[  0   9  -4   8   0 -17   5  -1  19   6 -11   5 -21   1 -11  -2  15  10
   0  -9]
K, A
[ -3   0   4   7   0 -11   3  -2  43   5  -2   2 -18  -1   2  -4  16  17
  -1 -16]
U, A
[  0  -3   1 -11   0   5   3   4   3  -4  10   3   7   0  -3  -1   2  -2
  11  -9]
W, A
[ -1   1  -1  -6  -1   3   2   2  -3  -1   8   0  -5   0  -2   0   1 -11
  -1  -8]
K, A
[  0 -13  10   0   4   8   2   0   3  -8  -2   1   0  -1   1   3  -6   0
  -1  -8]
W, D
[ -2 -24  10   3   8   9   7  -2   8 -18   0   3  -8   0   1   2  -3  -2
   4   0]
W, D
[  0 -21  -2 -11  -2  47   3   0   1   2  20   0  26   2   2   8   6  -9
   2  -3]
U, A
[  1  -2  -6 -15   2  38  -4   3 -14  10  23  -2   5   0   6  -6   8 -12
  -8  -5]
U, A
[ -1   2   0 -12   5  19   0   2 -11   2   9   1   8  -3  -4   2   3  -5
  -5  -4]
W, A
[ -5 -12   1   0   5  30   3   0   3  -5  17   3   0   4   2   4   4 -13
   3  -1]
W, A
[ -1   1   3  -8   3  11  -1   2  -4   4   4   2  -1   1  -1  -3   7  -3
 -10  -4]
W, A
[ -3   1  13  -2   6 -31   5   2  13  -8   1   2 -25  -5  -2   1  -3   4
  -2 -10]
W, D
[ -1 -21  10   1   7  21   1  -2  -9  -8   1   0   1  -4   2   6  -8  15
  -3   0]
W, D
[ -1   8   6   2  -2 -21   0   1   6   0  -1   1   1   2   3   4  -5   0
  -1  -3]
U, J
[  2 -10   4  -1   4  13   3   1  -2  -8   4   2   0  -5   0   2  -1   1
  -3  -2]
W, D
[ -1 -16  -5   1  -1  40   3  -2  -1   3  -5   4   4   4   1   0  10   2
  -2  -2]
K, A
[  2   1  -3 -12   6  17  -2  -3 -11  -3   5   3  -4  -4  -4   1   1  -5
  -4   0]
W, D
[ -5 -25  10  -3   0 -33  13   3  17 -27   6   4   8   5   1   6 -16 -22
   9  -7]
U, D
[  6 -11   1   2   1  11   7  -2  13   2   0   4  -9  -2  -3  -5  10  17
   0 -12]
U, A
[ 1  2  1 -7 -1  6  3  0 -2  5 -1  0 -3  0 -3 -4  9 -4 -2 -6]
W, A
[ -1  -7   8   4   2   8   5   0  -1   0  -6   5   3   1   6   1  -3   9
  -2 -10]
K, D
[ -1  14  -4 -11  -2  -6   0   3  -6   8   8   0 -18  -1   0  -5  10  10
  -5  -3]
W, A
[-1 -8 -4 -6 -1 17  6  0 14  1 12  1  4  0  4  0  5  0  0 -9]
U, A

[  1   0   2  -3   6  -1   4  -8   1   1   0  -2  -3   4 -12   2  -4   1
  16   7]
B, (23)
[  2  -1  -4   3   5  -9  -3  16 -28   6   1  -1  -5  -4  -1   1   6  -2
  12   7]
F, (23)
[ -1  -2  -1   4  -6  -8   4  11 -28   2   1   0   3  -2 -11   1  -9   0
  13   8]
F, (23)
[ 2  3 -2  0 11 -4 -7 -4 -4 -3 14  1 -5 -4 -2  0 -3 -1 -7 -1]
G, (28)
[  0   2  -3   0   0   3   0  15 -32   0   6 -11   8  -2  -9  -3  -3  -7
   1   7]
F, (28)
[  3   4  -2   0   9  -8  -2  -4   6  -3  -2  -1   8  -5 -24  -1  -4  -2
  16  15]
B, (23)
[-1 -3  3 -2  2  2 -7 -1 -7  2  8 -3 -8 -6 -6  2  5 -4  0 -2]
F, (23)
[ -2  -1   0  -1   4  -1  -7   9 -24  -1   5  11  -4  -4   8   4   4  -6
   3  -3]
V, (23)
[  1  -1  -1   1   4  -7 -10   1  -5   0   4  -1  -3   0 -15   6   5   2
   0  -5]
G, (23)
[ 0  2 -3 -1  9  6 -2 -5  4  0  2  0  2  3 -7  6  0 -4 14  0]
B, (23)
[  0   1  -6   0   2  -4  -7   3 -12  -3   8  -5  -1  -1 -13   2   4  -6
  -1  -3]
F, (23)
[ -3  -3  -1  -2   3  -1  -5   7 -14  -2  10   1  -3  -3  -7  -3   5  -4
   7  -5]
G, (23)
[  1   2   5   4  10   1   2  -6 -12  -5   5   0   6  -5  -1  -1  -3   6
   0   9]
B, (28)
[ -2  -2  -3   1   7  -2   9  -6   8  -2   2   4   2  -1 -19   1   1  -1
  12   5]
B, (23)
[  2  -3   2   6  -5   1   5   7 -32   1   2   5   1  -2   5  -5   8   4
  17  13]
V, (23)
[ -4   4   9   0  14   0  -2 -13  18  -3  12  -1  -5  -1   0  -2  -3   5
  -8   9]
B, (28)
[ -2  -1  -3  -3   9  -3  -6   0   7  31   3  -6  10  -1 -34   4  -5  -4
   7  -1]
B, (23)
[  2   0  -2  -6   5   2  -1  -1 -23   1   5   1  -7   0   8   4   3  -7
  13   0]
V, (23)
[ -1  -2  -9  -2 -12  -3  -7   4 -28  -1   2   3  -2   1   5  -3   5  -5
  12   3]
F, (23)
[ -2   0   3   0   6  -7  -4   1 -11  -1   7  -8   0   1  -9   1   3  -3
   7   1]
V, (23)
[ -4   1  -4  -1   2  -3  -7  -3  13   5   1  -1   2   1 -32   1   4  -1
  -4  -2]
B, (23)
[  1   1  -3  -1   7   1  -2   7 -23  -1   7   1  -1  -3   3   1   3  -6
  12   9]
V, (23)
[ -1   0   0   0   9  -8  -6  -3   1  -3   0  -3   4   1 -22   0   0   1
  15   6]
B, (23)
[-2 -1 -5  7  2  2  1  4 -6  0  0  7  3 -1 -8  3  3 -2 13  7]
V, (23)
[  2   4   1  -5   4  -2  -3   7 -15   0   4   3  -2  -1  -3  -2  -1  -8
   6   4]
V, (23)
[  0  -1  -6  -1   5  -2  -3  -2 -15  -1   9  -3  -3  -1  -8   4   6  -1
   7   2]
G, (23)
[  0  -3   0  -7   6   0  -5  -4 -11  -3  11  -1  -2  -4   9   4   2  -4
   4   0]
F, (23)
[  0   2  -1  -2   8  -3 -10   6 -16  -4   5  -3   2  -3  -7   2  -2  -5
   0  -5]
G, (28)
[ -3   1  -1  -3   1  -6  -8   6 -11  -3   5   0  -3  -2  -2   2   5  -7
   7  -2]
V, (23)
[  1   3  -2   0  -1  -6  -4  -5   3   3   0   2   3   2 -20   6   1  -3
  15   4]
B, (23)
[  0   0   6  -3  17   0  -2   3   2  -3   7  -6   6   1 -20  -2  -6  -6
   4   5]
B, (28)
[  3   1   1   3   8  -9  -4   2  -8  -2   2  -1   4  -1 -25   0   1  -3
   9   5]
B, (23)
[  1  -3   5   0   8  -8   0  -2  -9  -1   6  -1   3  -3 -22   2   4  -5
  18   8]
B, (23)
[ 27   3  -1   4   4  -7  -4  -5  13  -1   1   4   4  -1 -15  -2  -1   1
   0   7]
B, (23)
[ 4 -2 -3 -2  7 -8 -7 -7 -5  2  4  5 -2 -6 -6  4 10 -3 10 -3]
G, (23)
[-1  2 -1  0  5 -5  0 -3  5  6 -2  0  4 -1 15  2 -1 -4  9  4]
B, (23)
[ -2   0   1   3  12   0   1  -7   9   5   2   2  -1  -3 -14  -3  -1  -3
   5   7]
B, (28)
[  0  -1  -4   1   0  -4  -3   1 -18  -5  10   2  -7   3   1   1   4  -2
   2   6]
G, (23)
[ -1  -5  -5  -2   7   4  -4  15 -28  -4   4  -6   2  -1  -6   2   1  -2
  -5  -6]
F, (28)
[ 0  1  4 -3  1 -5 -1 -7 10 -2  0  2  3  2 -7  2 -6  0 10  8]
B, (23)
[ -3   0  -1  -6   8  -3   1  -2   4  -3   1   0   3  -3 -16   1  -1  -1
  12   6]
B, (23)
[-2 10  0 11 11  1  1 -1 18 -4  2  0 -1 -2 -3  3 -1  3 -8 20]
B, (28)
[ -2   1   2   1   6  -6   2 -10   6  -1   3   2  -5  -1 -15   0   0  -4
   8  15]
B, (23)
[ -2   5  -4   1   8  -4 -11   5 -10  -2  11 -10  -2  -1   0   0   8   1
 -11  -4]
G, (28)
[ -5   1  -2  -2   3  -4  -4  -2  -2  -4   5   1  -2  -2 -14   3   5  -4
   4   6]
G, (23)
[ -2   0   1  -1   9  -5  -2  -9  11   0   1   1  -3  -1 -14   1   0  -6
   3   5]
B, (23)
[  3  -4   2  -1   5  -7   1  -5   7  -1   1   3   3  -3 -19   0   1  -3
  19   0]
B, (23)
[  1  -1  -1   0   7  -4  -1  -8   4  -3   7   0  -2   1 -12   0   2   2
   8   3]
B, (23)
[  3  10   7  -2  11  -6  -3  -9  18   6   7   2  -1   0 -13  -1  -2   1
   1  15]
B, (28)
[  0   1  -2   0   9   6  -3   6 -19   1  11  -4   0  -3   4  -1  -4  -3
 -13   2]
F, (28)
[ 3  0  4 -5  8  4  0  2 -8 -2 12 -1 -8 -1  9  0  0 -5 -1  1]
V, (28)
[  1   2   3   0  14  -5  -1  -9  12  -4   4  -1   0   1 -11   0  -8  -3
  -5   9]
B, (28)
[  2   4  -9   0   4 -11 -16   9  -5  -1  10  -6   0  -1 -31   4   4  -6
   4 -10]
G, (23)
[ -7   5  -1  -5   6   1  -4   6   4  -4  11  -1  -2  -1  -6   1   3 -10
  -7  -1]
V, (28)
[  0  -2   0  -6   5 -19  -3 -11 -16   1   3   4  -5 -22  -5  -1   5  -2
  16  13]
G, (23)
[ -2  -3   6  -2   2   1  -2   1  -9   0  -2   4  -8   1  -1   4   4 -12
  13   3]
V, (23)
[ -4   3   3  -6  10  -6  -9   7  12  -5   9  -3   3   2 -17   8  -6  -7
 -11  -8]
B, (28)

[ -1   4   1   1  -8   9   2  -5  -2  -4  -5 -20   7   3  11   1  -4   3
   1  -8]
(42), R
[  0   1  11   3   3   3  -2  -2 -13 -13  -6 -10  -2  -9  13   6   1   6
 -13   3]
(37), R
[  1   1  -3  -2 -22   3   0  -5   2   1  -5 -12   1   5   0  -3  -1   2
   6   3]
(41), L
[ -2   0   3  -1  -9   2   3   7  -2  -2  -3 -18   7   4   9  -3  -3   4
   6   6]
(42), L
[  6   2  -3 -14 -22  -1  -2  -2   6  -8  -4 -20  -5   6   0   0  -7  12
  -4  -2]
(41), P
[ 6 -2  1  3  3 -2 -4 -8 -1  0 -3  4 -5  0  2 -3 -3  1  7  1]
(41), R
[ -6   1   3   0  10   3   4  -6 -16 -18  -3  -6  -1 -11  11  -2   5   3
  -9 -15]
(37), L
[  5   1   1   2  11   2   1  -3  -6  -3  -4 -10   3  -3   3   2   1  -2
  -1   3]
(42), R
[ 10   2  -2  -3  -4  -5   2  -6  -1  -9  -9  -8   0  -4  10   2  -4   7
 -12   1]
(37), R
[  3   2  -2   0  -3   2   1  -7  -3  -5  -4 -13   0  -3   4   0   3  10
  -5   2]
(42), R
[  3  -1  -1  -4 -12   1   2  -3   5  -3  -5 -13   0   0   8  -3  -6   7
  -3   3]
(42), L
[ -3   4   6   2   4   6   3   3 -11  -8  -8 -14   0  -7  12   5   3  -3
  -2  -2]
(42), L
[ 10   5  -3  -5  -9  -3   2  -3 -10 -12  -5 -14 -16  -7   8   2  -8  12
 -15   2]
(37), R
[  5   5   0   5   1   5   2  -5  -9  -8  -3  -9  -2  -1   2   5  -1  13
 -12  -7]
(37), T
[  3  -1  -1   1 -11  -1   6   0   1  -5  -4 -16  -2 -10   4   0  -1   6
  -4   5]
(42), H
[  3  12   1  -3 -12  -1   6  -1  -2  -6   6 -18   6  -1  10   1  -2  -1
  -3   1]
(42), L
[ 6  6  6  2 -2 10  6 -7 -8 -9 -6 -7 -5 -8 16 -2 -2  7 -6  6]
(37), L
[ -3   3  17   7  13   2   5  -6 -16 -12  -2   3  -4 -10   4   0  11  -2
  -6  -3]
(37), L
[  0   5   4   0 -21   5  15   2 -10 -16  -6 -32  -1  -8  10   3  -2   8
   0  -4]
(42), L
[ 11   5 -11  -9 -18  -1   2  -8  10  -3  -3 -14  -3   4  -4   1  -5   9
  -5   3]
(41), P
[  7   1  -3  -2 -19  -1   3  -1   1  -8 -15 -18  -6   4   3  -2  -6   4
  -1   1]
(41), L
[  2  -5   9   2  -3   6  -2  -6  -5  -7  -3 -18  -2  -5   5   5   2  10
 -14 -12]
(42), T
[  8   4   2  -5  -5   4   0  -3   2  -7  -2 -19  -5  -3  -2   8   0   5
  -4  -4]
(41), T
[ -2  11   1  -4  -8   1   3  -4  -5 -11  -7 -13  -7  -1   0   5   3  16
  -9  -5]
(37), P
[ 2  1  7  3 -4  2  2 -4  1 -5 12 -2 -1 -4  4 -1 -2  3  2 -1]
(41), L
[ 12   4   3  -3  -9   1   2  -2  -7  -5  -5 -22   3  -4   8   0   2 -18
 -17   1]
(42), R
[  2   4  -9  -5 -14  -2  -2  -6   0  -8  -4 -23  -5  -2   8   2  -1   6
  -1   4]
(41), R
[ 4  3 -1 -9  4  2 -7 -3 -1 -2  1 -3  1  1  0  6  1  8 -3 -4]
(37), T
[  2   4   3  -4   0   1   5   1  -9 -13  -7 -14  -4  -7  10   5  -3   5
  -6   1]
(42), L
[-11   5  -1   2  -6   6   5  -2  -2  -5  -2 -17   0  -2   0   2  -5  15
   0  -8]
(42), P
[  0   6   6   4  -2  -9   6   0  -6  -5  -1 -18  -5  -5   8   0  -2   3
  -4  -7]
(42), L
[  3  -1  -7  -4  -7  -4  -2  -6   3  -1  -8 -12   0   7   3  -7   0  -1
   0   7]
(42), R
[  1   4   1  -3  -4   3  15  -4  -2 -13  -7 -11  -5  -7  10   0  -4  10
 -10   1]
(37), L
[  1   4   4   5   6  -1   5  -3 -14 -13  -3  -3  -1  -9   9   2   4   5
  -8  -1]
(37), R
[  8   3  -1   0  -7   0   0  -4   0  -7  -2 -14  -1  -2   2   3   0  -4
 -10   3]
(41), R
[ 1  4  5 -1  4  3 -3  3 -4 -1  2 -8 -1  2 -1 -3 -2  5 -1 -7]
(42), T
[  5  -1  -4   0  -1   0  -1 -11  -1  -9  -3  -4   2  -5   3   6   2   2
  -5  -6]
(37), R
[  7   1   3   0  -8   0   2 -10  -1  -8  -3  -5  -4  -3  -9   1  -5   4
  -5   1]
(37), R
[  4  -2  -3  -2  -7   0  -2  -3   2  -7  -5 -17  -9   2   9  -3  -3   6
  -9   5]
(42), R
[ -6   8  -1  -5  -5   1   1  -3  -7 -16  -2 -19  -4  -6   1   6  -1  14
 -15  -7]
(37), T
[ -2   2   0   1  -5  -1   7  -9  -6  -9  -1 -12   0  -6  10  -6  -4   8
  -7  -1]
(37), L
[ -3   6   4   2  -3   4   5  -1  -6 -12  -3 -15 -10  -4   0   5  -2  14
  -9 -11]
(37), P
[  8   1  -5   0  -5   1   2  -7  -3 -11  -7  -7  -5  -3   2   0  -3   9
  -3   5]
(37), L
[ 11   1  -5  -9 -15  -8  15  -4   3  -7  -3 -21  -1   0   7   3  -6   6
  -3   0]
(42), R
[ 3  1  8  1  1  5  5 -5 -7 -6 -5  1  4 -6 11 -1 -2  3 -5 -2]
(37), L
[  5   4  -2  -6 -12   2   3  -6  -7 -14  -2 -36   3  -2  12   9   0  15
 -14  -7]
(42), P
[ 5 -2  6  4 -6  7  8  3 -7 -9 -2 -9 -2 -6 11 -3  0  3 -5  2]
(42), H
[ 15   1  -4  -2 -13  -4   0  -9   5  -5  -8 -17 -12  -3   9  -2  -2  10
  -1   3]
(42), R
[ -7   2   4  -3  -4   4   6  -4 -10 -13  -4 -21  -2  -8  15   0  -2  12
  -5  -3]
(42), H
[  6   5   4   4  -3   6   6  -6  -6 -13  -7 -14  -7  -6   4   0   1   3
  -7   0]
(37), L
[  5   3  -1   1 -10   0   6  -7  -2 -13  -6 -10   4  -7   6  -4  -7  10
 -12   4]
(37), L
[ 1 -5  3  2  5  7 -2 -6 -8 -6 -1 -5  8 -5  6  9  1  3 -5 -3]
(37), T
[  0   6   3  -2   2  10   9   2 -10 -17  -5 -17  -9 -10  13   7  -1   8
  -9   4]
(37), H
[  2   2  -1  -1  -2   4   3  -5 -12 -11  -4 -17   3   6   8   2  -2   2
  -4   0]
(41), R
[  8   6   2  -6 -10  -2   6 -13  -6  -9  -8 -18   7  -6   7   3   0   0
 -10   4]
(42), R
[  1   3   2   0  -7   3   7  -3  -7 -12  -8 -20  -5  -6   8   0  -4   1
   0   4]
(41), L
[  9   2   3  -3   0   2   1  -6  -8 -13  -2  -4  -4  -8   8   2   3   5
  -6   1]
(37), L
[ 5  3  7  3  1  9 -3  0 -6 -4  0 -7 -1  0  1  3 -3  4 -3 -8]
(42), T
[  1   3  -2  -1 -17   3  -2  -3  -3  -6  -9 -19  -5   2   3  -1   2   8
   2  -3]
(41), L

[  0   2   7   9  -1   3   0  -3  -2  -3  -1  -5  -5  -2   1  -6   3  -8
 -14  -5]
dib, gezet
[  7  -4  -7   8   1  -3  -2   0   4 -17   1  -4 -21  -3   1   2   3  -3
 -11  -3]
dib, Vodib
[ 2  2 -1 -1  1  1  3  0 -2 -3 -3  1  6  1  1  2 -3  5 -4  3]
dib, mame
[  0   0  -1   6   1   1   3  -1   1  -2  -3   2  -3   3  -3   0  -3  -2
 -10  -2]
dib, mame
[  3  -4   0   7  -5  -4   0   5   2  -4  -1  -5 -13  -1   1   2  -6  -2
  -1  -3]
Pidem, mame
[-2  0  8 10  2  3  5 -1  0 -3 -3 -3 -5  1  6 -4 -1 -8 -7 -5]
dib, gezet
[ -4   2  -1  -5  -3   8   5  -5   1   4  -1   0 -13   3   4   0  -3  -1
   0   4]
dib, Piza
[-2 -3 -2  7 -5 -3  2  4  1 -5 -1  0 -6  2 10  3  1 -3 -3 -4]
Pidem, mame
[  2  -1  -2   2  -5   2  -3  -2   6   6   0  -2 -19  -7   6   1  -2  -5
  -2  -3]
Pidem, Vodib
[ 1 -3 -5  0  0 -3  2 -2 -3 -3  1  1 -7  2 -6  9  3  1 -1  1]
dib, bira
[ 0 -1 -1  3 -4  0  4  1 -2 -3  1  0 -3  3 -1 -2  4 -3  0  0]
Pidem, Piza
[ -1  -4  -2   3  -6  -2   3   1   3  -2  -4  -1 -11   2   5   4  -2  -1
  -1  -2]
Pidem, mame
[-3  0  0  1 -6  3  3  0  2  1 -3  3 -6  3 -2 -1 -1 -4 -1 -4]
Pidem, bira
[ 2  0 -4 -3  0  2  3 -2 -2  1 -1  4 -4  1  1  3 -2  1  0  0]
dib, bira
[ 3 -1 -4  2  0 -2  3 -1 -1 -4  5  0 -4 -1 -1  5 -1  3 -2  2]
dib, mame
[-7  3  7 -5  7  8  4 -7 -1  5  1  7 13  7  4 -4 -4 -1 -1  3]
dib, Piza
[ 3 -2 -3 -2 -3  1  7  3 -2 -3  0 -1 -8  1  2  9 -2 -9  5 -1]
Pidem, bira
[ 4 -2 -1  1 -4  2  4  3  2  1 -1 -2 -8  1  4  4 -6 -1  7  1]
Pidem, mame
[-1  2 -2  0  1 -3 -1  0  2 -5  2  3 -2  3 -2  0  2  3 -7  1]
Mogom, Piza
[ -1  -3  -1   6  -1  -2  -2  -1   4   0  -1   2  -8   1   1  -3   0  -5
 -13  -5]
dib, Vodib
[ -1  -2  -1   3  -3   5   8  -3   0  -3  -1   6 -16   6   1   1   1  -5
  -4   3]
dib, Piza
[ 4  2 -2  5  0 -4 -2  5  1 -7  1 -4 -4  0 -3  0  6 -1 -9 -2]
Mogom, gezet
